Here is a tiny trained network, its code and every weight. The questions are about switching its units off for an input and a class, where a switched-off unit gives its printed mean instead of its output.

import numpy as np


def w(rows, s, z=0):
    codes = np.array(rows[::2]) - 128.0
    scale = np.full(codes.shape[1], s)
    scale[-1] = z or s
    return codes * scale


def f(y):
    return y / 2 * (1 + np.tanh(0.7978845608 * (y + 0.044715 * y**3)))


def log_softmax(a):
    a = a - a.max(-1, keepdims=True)
    return a - np.log(np.exp(a).sum(-1, keepdims=True))


def net(x, mask):
    res = np.array(x, float).reshape(1, 4) / 4 @ E
    y = f(res @ A[0][:, :-1].T + A[0][:, -1])
    res = res + np.where(mask, y, B[0][:, -1]) @ B[0][:, :-1]
    return log_softmax(res[-1] @ U[:, :-1].T + U[:, -1])


A, B = {}, {}
E = w([
[72,177,228,125,40,175,215,221,71,180,106],'x0',
[15,148,89,148,68,2,73,58,152,229,117],'x1',
[186,205,232,103,147,68,223,25,187,84,66],'x2',
[68,108,117,149,212,206,134,33,85,207,8],'x3',
],0.0083)
A[0] = w([
[141,133,199,97,104,75,95,168,182,90,136,67],'n1',
[69,167,140,164,68,69,126,80,136,161,136,82],'n2',
[83,117,59,120,51,16,118,112,114,185,148,178],'n3',
[72,150,196,86,47,207,190,109,110,142,132,82],'n4',
[63,114,86,178,214,203,141,51,45,166,30,156],'n5',
[100,155,138,97,50,158,188,156,93,179,125,215],'n6',
[218,131,136,100,181,158,167,167,52,104,163,47],'n7',
[114,112,121,194,201,223,175,107,130,217,75,143],'n8',
[136,118,113,87,10,52,90,195,166,18,173,116],'n9',
[157,81,53,174,201,108,46,2,183,57,126,103],'n10',
[89,182,184,144,45,142,186,170,17,200,88,79],'n11',
[90,153,131,85,57,49,101,108,162,172,164,100],'n12',
[92,108,215,94,42,128,140,172,69,142,88,102],'n13',
[157,201,212,139,191,106,144,38,170,136,58,180],'n14',
[135,113,140,161,157,137,94,97,106,141,121,62],'n15',
[112,95,51,180,77,138,71,182,101,131,158,48],'n16',
[136,171,141,105,77,87,177,182,131,115,207,185],'n17',
[131,118,50,118,222,98,130,70,134,52,150,58],'n18',
[119,94,129,87,89,96,78,185,138,124,174,63],'n19',
[206,91,96,125,217,229,155,203,118,63,98,170],'n20',
[125,114,127,69,121,88,176,183,184,86,193,56],'n21',
[45,93,136,188,72,70,108,78,133,205,124,51],'n22',
[187,160,119,97,66,86,113,163,166,108,196,63],'n23',
[58,170,87,130,102,98,104,91,167,144,167,104],'n24',
[106,112,125,207,163,185,145,90,111,193,83,62],'n25',
[127,137,117,125,127,149,161,122,118,139,147,45],'n26',
[210,173,217,144,179,152,208,87,171,61,115,145],'n27',
[55,144,106,199,107,106,116,51,144,176,120,247],'n28',
[73,168,174,125,85,166,178,167,100,160,147,70],'n29',
[181,123,45,197,168,121,23,47,175,104,178,112],'n30',
[98,209,183,102,105,62,177,29,220,142,127,65],'n31',
[53,40,51,221,138,217,37,211,74,189,144,181],'n32',
[162,168,118,189,173,164,118,105,106,183,36,62],'n33',
[131,111,77,167,172,171,143,182,87,149,162,66],'n34',
[205,95,161,75,155,241,177,157,73,41,172,101],'n35',
[152,118,129,62,99,90,86,173,201,67,170,241],'n36',
[180,90,60,132,183,125,93,75,239,114,150,125],'n37',
[120,124,129,177,209,192,151,90,98,182,56,76],'n38',
],0.011,0.014)
B[0] = w([
[119,153,190,185,31,87,65,145,173,120,157,159],'n1',
[121,117,83,213,51,165,179,114,108,98,119,183],'n2',
[101,137,91,158,118,196,191,88,104,115,140,235],'n3',
[138,153,188,112,154,121,106,161,115,104,68,187],'n4',
[63,171,176,141,132,128,74,93,185,107,185,232],'n5',
[97,133,126,85,185,135,118,140,113,103,93,231],'n6',
[142,158,158,233,4,201,159,109,106,90,122,165],'n7',
[65,164,189,132,113,111,58,107,197,95,174,199],'n8',
[99,184,197,130,183,104,74,97,192,152,160,218],'n9',
[83,167,185,91,119,96,104,176,97,72,49,208],'n10',
[99,163,171,93,119,71,103,199,97,82,52,217],'n11',
[129,158,107,221,59,180,157,121,125,111,136,189],'n12',
[105,182,190,97,71,90,89,178,101,62,50,193],'n13',
[145,89,172,93,168,165,65,139,94,160,161,239],'n14',
[169,154,215,239,25,75,57,148,148,115,124,130],'n15',
[241,91,205,167,28,128,75,146,91,198,123,170],'n16',
[101,142,178,98,177,121,95,88,170,130,141,220],'n17',
[133,162,207,143,32,90,100,199,92,74,69,162],'n18',
[141,122,223,193,22,125,49,125,167,131,131,156],'n19',
[59,149,80,154,104,203,206,110,105,99,134,218],'n20',
[148,154,187,194,67,73,77,94,174,98,163,163],'n21',
[147,155,119,224,31,178,181,100,116,86,124,195],'n22',
[169,171,172,148,122,81,75,61,195,151,130,175],'n23',
[97,130,171,189,56,183,166,130,104,97,115,175],'n24',
[168,159,108,152,61,77,88,91,162,117,125,165],'n25',
[148,121,191,195,53,120,120,160,136,98,88,122],'n26',
[170,72,176,138,78,172,100,155,60,170,167,235],'n27',
[48,132,147,104,162,188,144,111,117,93,155,250],'n28',
[120,158,180,140,54,65,109,192,100,73,62,177],'n29',
[89,145,160,103,127,95,115,177,93,94,53,197],'n30',
[228,56,192,141,80,144,79,135,45,197,173,205],'n31',
[191,58,204,91,133,146,72,155,68,186,177,253],'n32',
[133,160,161,183,52,102,69,102,195,124,149,160],'n33',
[159,78,196,188,37,177,96,136,92,126,138,147],'n34',
[97,141,116,183,105,206,171,95,98,96,120,214],'n35',
[31,139,158,88,168,127,94,131,150,104,156,233],'n36',
[116,143,152,105,122,117,128,145,118,95,75,188],'n37',
[83,159,184,173,56,114,68,85,200,136,160,178],'n38',
],0.014,0.021)
U = w([
[136,151,135,119,126,102,133,167,119,109,30,175],'0',
[137,147,131,162,127,99,103,99,203,127,158,118],'1',
[144,137,116,201,115,185,183,112,108,118,113,76],'2',
[200,65,142,142,112,138,100,152,83,160,157,100],'3',
[72,116,114,46,191,162,159,114,127,121,158,225],'4',
[63,5,1,29,194,7,245,61,237,233,211,6],'5',
[115,108,12,100,146,6,242,17,132,250,149,6],'6',
],0.018,0.017)

Each question gives the input, the list of numbers given to net, and the class t.
The units are the neurons (one row each of A and B). Each row of codes is followed by its name. A weight is (code - 128) times the scale printed after its matrix; where a second scale follows, it is the last column's (A, B and U).
mask holds one flag per neuron, in row order. A switched-off neuron (its flag False) gives its mean, the last column of its row in B, instead of its output. The means were averaged over made-up inputs and are rounded, as every weight is.
A unit's drop is (log p(t) with every unit on - log p(t) with that unit switched off) / (log p(t) with every unit on - log p(t) with every unit switched off).
The circuit of an input: a set's keep is (log p(t) with only the set's units on - log p(t) with every unit switched off) / (log p(t) with every unit on - log p(t) with every unit switched off). Starting from the 12 units with the biggest drops (on a tie, the unit counted first), units are removed one at a time, each time the one whose removal leaves the highest keep (on an exact tie, the one counted first), for as long as the keep stays at least 0.8.
units of the circuit, in order: the units of the circuit, biggest drop first
unit that matters most: the unit with the biggest drop
k most important neurons: the k neurons with the biggest drops, biggest first
drop of u: that unit's drop, to one decimal
input [-7,6,4,-2], class 0: unit that matters most : n10
input [6,7,1,5], class 2: 2 most important neurons : (n22 n2)
input [-5,1,7,3], class 3: 2 most important neurons : (n31 n14)
input [5,2,8,7], class 3: 4 most important neurons : (n31 n14 n27 n9)
input [-8,-1,-7,-7], class 0: 2 most important neurons : (n30 n10)
input [6,-2,-1,7], class 1: 2 most important neurons : (n5 n8)
input [5,1,6,-7], class 1: 2 most important neurons : (n32 n9)
input [5,3,8,-7], class 3: 3 most important neurons : (n31 n27 n5)
input [3,8,6,7], class 2: 3 most important neurons : (n22 n2 n9)
input [-1,-5,5,-5], class 1: 3 most important neurons : (n32 n3 n9)
input [0,3,7,7], class 1: 2 most important neurons : (n5 n32)
input [1,6,-8,4], class 3: 2 most important neurons : (n32 n16)
input [5,8,0,-7], class 2: 4 most important neurons : (n3 n12 n2 n22)
input [-1,3,-6,4], class 3: units of the circuit, in order : (n32)
input [-7,0,8,0], class 3: 2 most important neurons : (n31 n27)
input [-7,3,0,-6], class 0: drop of n30 : 0.5
input [1,-5,-4,7], class 1: drop of n22 : 0.0
input [1,2,-3,0], class 4: drop of n31 : 0.4
